Each row has a class, written after it.
[ -72   86  -99 -136  -76  162 -111   84  -52 -130   92  337  -66 -102
  -78  -52  -35  255  166   38 -130  -76  -62 -198  155 -406  172  179
  117  325  173 -192 -153 -164] | tifu
[ 206 -225  139 -109 -248  239   21  -13   10 -165  -39 -323  245   61
 -301  126  118 -207 -373  -60 -252  299   32   -4  -98  429 -180 -262
  187 -118  -58 -101  -11  -52] | Faku
[ 446  -75  463 -136 -176 -143  260   58 -231  -24 -139  209 -122  140
  106   83  115 -130   92    0  171 -221  132  188 -451   55 -122  257
 -450 -154 -161    1 -202  187] | tifu
[-324  330 -477  419    5  127 -558 -191  169   -1   48   26  218   25
 -156   67 -326 -110 -516   38 -228  189   39   73  245  223   86  565
  143  -42   -7  149  226 -123] | lifa
[-181 -112 -102  -43 -133  173 -118   17   80  -86  -59  256  -71    1
 -118  -86    9   51  -54   14 -110 -101 -230  -98  140 -204  213  294
   94  283   97  -99  -65  -23] | Faku
[ -87  -24  -63  -28 -225  238  -90  -24  -16  -79  -54  436  -83   -1
 -142 -140   10  153  -24   16 -254  -41 -122 -149   65 -264  220  278
  175  328   60 -167 -117   21] | kisam
[ -13   40    6  116  135 -205  -34   36   28  415   37  -51  -65  146
 -141  -18  370 -110    6 -132  227 -265   -1  331   93  -44  -56 -116
  -82  -76   87  -44    6  264] | mesub
[-191  -98 -352  -52  376 -185 -149  372  222   69  111 -169  -25   80
  135  -78  110  144   73  -86  727 -187  -34  250  369  -88  280  -66
  -44  -67  178  339  158 -104] | Medo
[-292  -78 -338  467 -235  428 -486 -403   88   44 -236  532   47  169
 -288 -234 -248  -47 -612  226 -698  180 -203 -178   59  157  312  493
  270  191 -112   67  229 -117] | mesub
[-424  -50 -518  308   11  435 -152 -638  250 -272 -313   74  -25  -35
  284   24  -43  172 -475  168 -649  143 -465   52  309  146  293  316
  255  137  -22  538   25  -55] | gigut
[ -29  -95 -141   50 -217  311 -145  -77    2  100  -87  568  -93   -8
 -213 -226  -21  225  -40   98 -365  -72 -113 -183   52 -296  320  160
  288  293  117 -216  -24  -34] | tifu
[ 215  130   44  -19   42 -215  -21   30  -47 -170 -171  -93  -43   56
  351  195  -49  -43  -64  -32  395 -222  100  392 -210  186  -63  425
 -458 -223 -218  288  -86  188] | kisam
[ 181  297   16  -18  141 -357  -21   95  -53 -187 -100 -300    3  -12
  379  335 -154  -56  109  -83  525 -231  204  455 -151  194 -181  408
 -534 -348 -107  280  -79  176] | Gibif
[ 283  232 -243 -147  209 -263  -88  278   52 -294 -124 -150   28 -157
  501  137 -399  299  166   87  837 -108  291  352 -244  311   22  287
 -537 -369 -251  452   67 -167] | lifa
[ -50 -179  -89  -80  243 -162   64  360  154  289   73  -76  -89  130
  -30 -125  230  -20  250  -74  554 -302    2  220  224 -163  149 -214
    3  -98  205   87  136   93] | Beg
[ -30  326 -130  239   60 -205  -97 -482  -50  -77 -275  -91 -141   52
  443  292  -75 -137 -136   12    8 -250  -39  490 -136  155  -23  738
 -420 -196 -219  383 -150  363] | Beg
[ 305 -100  190 -146  -80 -133   76  229  -65  -94 -209   71  -68   48
  122   36  -84  -14   39   15  462 -186  130  288 -302  222   80  328
 -398 -223 -138  277   -2   86] | Gibif
[ -28   93  167   13 -342  133   33  -97 -140  -84   62  228  -29   98
 -284   24  157 -101   10 -126 -304  -60   -7  -90   60 -280  -90  273
   55  245  133 -388 -309  160] | Medo
[-116   33 -280  387 -123  244 -510 -119   71  100    2  251  190  128
 -368  -90 -223 -123 -566   63 -399  175   41  -49   49  235  112  336
  242   10  -59 -106  282  -79] | daras
[ 145  150 -599 -110  218  -70 -354  238  194 -174   17  -25   61 -303
   24  -22 -309  461   89   69  344   67  164  -47  143  -70  247   43
  167  207   13 -119  130 -181] | Gima
[   6 -363 -104  -83  231 -125   56  405  198  269  -10    2  -64  125
   29 -191  258   91  127  -26  557 -221  -96  144  137  -33  213 -273
  -30  -92   87  150  143    2] | Faku
[ 103 -154  -94  179 -253  202 -332  232   80   95   17  176  260  170
 -466 -180 -234 -107 -429   91  -14  237  175 -167  -72  377  123   42
  151  -92  -98 -193  293 -202] | Faku
[  45 -529   16 -184  247  -90  116  573  221  237  -10  127  -77  147
  -85 -277  238  123   90   47  629 -258 -105   35  141  -78  308 -250
   24  -44  150  205  255 -100] | daras
[ 535    0  271 -228  -25 -272  114  316 -200 -190  -52 -140   20   79
  132  191 -107  -62   71  -10  553 -157  316  277 -437  245 -257  228
 -499 -395 -185  125 -105   27] | tifu
[ -56  191 -331  362 -114  233 -532   71   90   18   96  240  280   64
 -357  -89 -334  -60 -446   12 -190  295  199  -44   55  244   63  299
  181 -100  -50 -100  209 -210] | lifa
[ -89  -35 -290   30  -12  209 -107 -295  122 -272 -145 -267  155  -73
   24  166  -20   29 -330   -2 -338  254 -141   99  140  322  -62  -33
  224  -99  -94  194   36 -144] | mesub
[ 131  207  176  166  -52 -233   65 -345  -68    9 -227   21 -118  160
  220  213  128 -229 -171  -14   11 -269    1  404 -304  112 -198  711
 -461 -158 -195  215 -222  400] | lifa
[  -8 -198 -437  217 -210  381 -262 -481  123  161 -428  861 -255  -64
 -191 -394  -38  385 -292  242 -801  -73 -351 -185   26 -329  638  518
  379  661  -92  -39   -7   39] | mesub
[ -43   13 -192  -93  402 -242 -111  547  186  177  150 -235   53  -34
   82   -7   86  154  232 -134  824 -192  123  330  240   10  126 -280
 -119 -243  164  222  197  -81] | Gibif
[-211  220 -206  -25  -30   48 -317   64   -9 -133   27   38   11 -140
   26   60 -132  136   80  -76   49  -59   16   12  214 -169  138  236
   80  162  121 -100  -28  -25] | Gibif
[ 181  328 -222  -54  -57 -181 -229 -116 -118  -61  101 -228  114 -171
 -199  184 -101   63  -95 -242 -112  193  295   56  -22  -24 -308   67
  118  105   -2 -422 -235  152] | Faku
[   6  -93 -298  -93  374 -157  -68  522  213   97  145  -18  -21   36
  192 -117   68  310  171   45  722 -184   25  159  265 -135  210 -328
  -45 -119  160  244  193 -219] | tifu
[-285    5   13  469 -318  267 -332 -497  -71  137  -95  224  123  337
 -347   -4   90 -474 -674  -78 -845  161  -85  -47   48  135 -125  499
  264   42  -63 -140   20  248] | kisam
[ 155 -323  -33 -188  -68  239   11  156   88 -266 -129 -118  185  -19
 -104  -30   -9  112 -228   75  -55  289   13 -130    7  318  131 -368
  210 -109  -70  129  117 -311] | mesub
[ 432   27  308 -131  -36 -256   40  148 -171  -78 -112 -171   27   93
   73  189   -7 -127  -59  -65  435 -195  262  311 -398  291 -190  281
 -487 -293 -216   78 -100  158] | daras
[  69  208 -588   -3  178  -49 -293  -70  176 -182  -62   16   26 -269
  197   22 -287  377  -30   47   21  119   72  -29  150  -87  201  237
  200  189  -15   21   22 -127] | lifa
[-342  102 -407  101  385 -242 -109  -24  194  137   42 -210  -98   52
  261   67  188   68   22 -131  466 -267 -107  416  400 -130  151  158
  -87 -121  193  411   25  156] | Medo
[ -30  229 -191  343 -182  161 -473  -35  -21    9  124   80  280  128
 -407   60 -209 -206 -485  -17 -270  286  201  -61   14  277  -80  220
  134 -110  -65 -248  130  -96] | Gima
[-177  204 -627   85  204  180 -343 -187  206 -331  -81 -325  184 -224
  238  207 -288  258 -297   49 -109  265  -74  156  263  324  127  -93
  184 -144  -62  360  156 -318] | mesub
[ -65 -369  105   77   -3   25  232   15  130  324 -110  339 -230  274
   26 -248  480  -75   50   44   14 -353 -310  106  130 -264  183   50
   16  132   93  129   -2  275] | kisam
[  35  189 -292   68  124  -85 -126  -75   22  -98 -243  232 -136  -79
  380   38 -248  297   45  143  258 -184    3  271  -79   59  358  318
 -363  -40 -116  410   40  -13] | mesub
[ 379   70  481   80 -325 -154  182 -266 -315   35 -194   58 -117  263
   35  169  198 -402  -57  -71 -195 -151  168  249 -515  167 -325  413
 -380 -147 -282 -164 -295  474] | Beg
[ 256 -346   77 -385 -135  288   16  507   39  -39   -9  618 -102 -107
 -285 -381  -99  407  177  180  178 -141  -24 -358 -131 -297  547 -102
  127  307   84 -199   79 -370] | daras
[ -34 -102 -307  -87   81  107  -66   16  158 -377  -54 -566  250  -95
  106  209  -97    9 -266  -51   82  258   10  123  244  462  -75  -51
  152 -251   -9  368  125 -182] | gigut
[  31 -350  -68   48 -188  415    2 -301  114  -99 -270   55   95   67
 -195  -55   29  -66 -478   70 -479  216 -117  -30  -60  309  171  -58
  311  -55  -38  162   98  -51] | Medo
[  78  192 -302  104   72  -65 -239 -156  126  -80  -34  -37   54  -85
  -22   73  -24   67 -203 -112 -210    2   72   68  157 -180  -14  348
  194  164   15 -176 -111  212] | kisam
[-271   11 -310  120  228 -100 -106   64  141  164  -12  118 -114   63
  145  -86  165  169  102  -57  285 -219 -148  312  286 -178  184  115
  -43  -22  136  305   46   89] | Gibif
[  96   85  141 -118 -185   69   82  108 -194  -75  117   62   19  -25
 -210   63    4  -44  147 -142  -72  -46   86  -76   24 -143  -81   53
  -30   55  146 -248 -212    5] | gigut
[-236  479 -899  238  288   -3 -544 -435  189 -167  -85  -60   -8 -320
  255  158 -282  431 -165   37 -217   -5 -111  176  359 -213  266  497
  151  235   -1  190  -68  -16] | Gima
[-201   93 -290  348 -186  223 -480 -123   44   36   -2   95  231  149
 -334   -3 -245 -202 -570    3 -355  255   76  -30  104  307   72  364
  162  -62  -18    2  178  -60] | Faku
[ -30  453 -620  126  109  -48 -415 -313   44  -97  -19  -63   24 -295
   63  110 -274  318  -91  -76 -161  149  151  171  167  -80  111  272
  202  178  -40  -69  -88   79] | Beg
[ 125  227 -212  -65   58 -102 -311   15  -32 -137   64 -179  134 -166
 -123  122 -162   43  -39 -171 -116  132  283  -48  104 -123  -50  139
  199  114  104 -286  -67   48] | Gibif
[-165  333 -621  109   62  -17 -420 -246  123 -106  -60   -1    3 -261
   14   33 -286  364 -210  -32  -84  113   17   80  229 -122  237  351
  187  264   74   28  -99   82] | Faku
[  72 -485 -165  -65 -103  468  105   -1  278 -176 -275  148   34   11
   15 -211  -42  189 -231  279 -195  155 -247 -129   36  231  423 -212
  310  -48  -87  342  201 -299] | Beg
[ 380  -14    0 -180 -139  131  -18  230  -22 -130   86 -383  302  -99
 -256  108 -131   21 -191 -108  191  346  358   98 -165  519 -161 -550
  112 -292 -107 -103  126 -242] | Medo
[  81 -152   62 -213 -164  144   62  208  -10 -139   -3  279  -26  -58
 -223  -53   73   82  199   29  -21  -83  -40 -228   81 -265  143  144
   84  246  150 -273 -126  -42] | Gima
[ 144  270 -393   23   92  -42 -395   34   54  -55   24   -8  115 -259
 -108   15 -248  282  -34 -128  -10  152  275   61   65  -61  107   78
  203  115   17 -227   12   -3] | Gibif
[ 408 -144  235 -170  -79 -164   84  123 -191  -57 -190  147 -122   73
  190   20  -11   14   85   81  320 -214  144  153 -418  116   -4  292
 -372 -160 -207  116  -68   87] | tifu
[ 452  -42  337  -89 -181  -87  182   80 -149 -118 -184  206 -109  102
  108   73   99  -88   84   59  247 -198  103  178 -414  110  -74  323
 -503  -82 -213   12 -218  192] | Gima
[ 119 -339   60 -135  183 -102  159  466  124  282   25   58  -68  116
 -112 -218  265   85  221   -1  494 -198  -35   54   96  -80  180 -447
  -18  -36  123   42  143  -62] | mesub
[ 304 -133  561   76 -422   55  342 -492 -309  166 -372  390 -251  255
  -67    5  278 -291 -144   27 -510 -256 -103  167 -593   15 -157  518
 -435    8 -225   30 -429  507] | Faku
[ 363 -367  347 -180 -168  -80  174  196 -110  -66 -333  394 -188  116
  168 -144   12   30   95  167  316 -193   40   33 -462  143  184  280
 -351  -45 -234  151   23   88] | Gibif
[ -92  384 -551  -16  218 -157 -451  -50   94 -176   65 -322  106 -299
   27  200 -299  190 -135 -166  156  124  166  174  228   -9   14  264
   81  120   88  -18  -52   36] | Faku
[ -70  135 -265   13  334 -247  -43  324  110  183  172 -218  -10  -11
  106   37  130  153  164 -139  652 -221   46  338  269  -16   16 -136
 -156 -180  145  213   45   11] | gigut
[-146   74 -403  -61  487 -271 -147  515  204   46  232 -374   67  -50
  200   21   42  206  195 -165  864 -179   67  301  427  -35  133 -257
 -100 -221  192  289  164 -156] | gigut
[  49  -45 -123 -115  -82  134 -203  268   10 -105   52  198   51  -19
 -222  -75  -98  110   -6  -17  135  -25  112  -96  104 -116  355  140
  112  132  166 -128   27 -127] | Medo
[-106  -99  -53  -77 -131  181 -100  151   70 -148  -71  369  -35  -13
  -87 -115   -6  168   56   37  -92  -76 -105 -185  166 -264  301  311
  140  226  127  -81  -55  -97] | Gibif
[-112 -402  -97  329 -317  488 -224 -193  107  120 -214  735    7  278
 -414 -369 -113  -71 -590  275 -710  128 -235 -349  -16   63  423  449
  335  214  -39   46  237 -136] | daras
[ 224 -114  412 -100 -432  154   89  195 -155  106   42  331    1  145
 -535 -103  207 -179  103  -85 -251 -100  111 -189  -98 -230  -26  132
  135  192  192 -550 -174  196] | Gibif
[ 148 -262  211   24 -267   53  280 -339 -136   -9 -444  491 -290  135
  201 -128   14  -17  -36  149 -158 -212 -146   40 -339   61  230  506
 -294  115 -156  253 -116  284] | gigut
[ -52  439 -788  -37  415 -176 -638  218  216 -213  149 -358  184 -388
  196  158 -463  463 -107  -35  517  169  223  138  270  102  288   26
   68   44   19  104  163 -286] | Faku
[-156 -326 -122  187   91   12   85  -26  252  370 -175  341 -207  236
   52 -282  368   35  -30  124  110 -303 -315  133  137 -145  222  102
   74   88   75  214  117  189] | lifa
[ -24 -312 -245 -153   35  342   42   66  257 -250 -157  -14   91  -95
   30  -78 -132  292 -259  197  -23  162 -183  -62  133  232  355 -162
  206  -44   16  463  206 -363] | daras
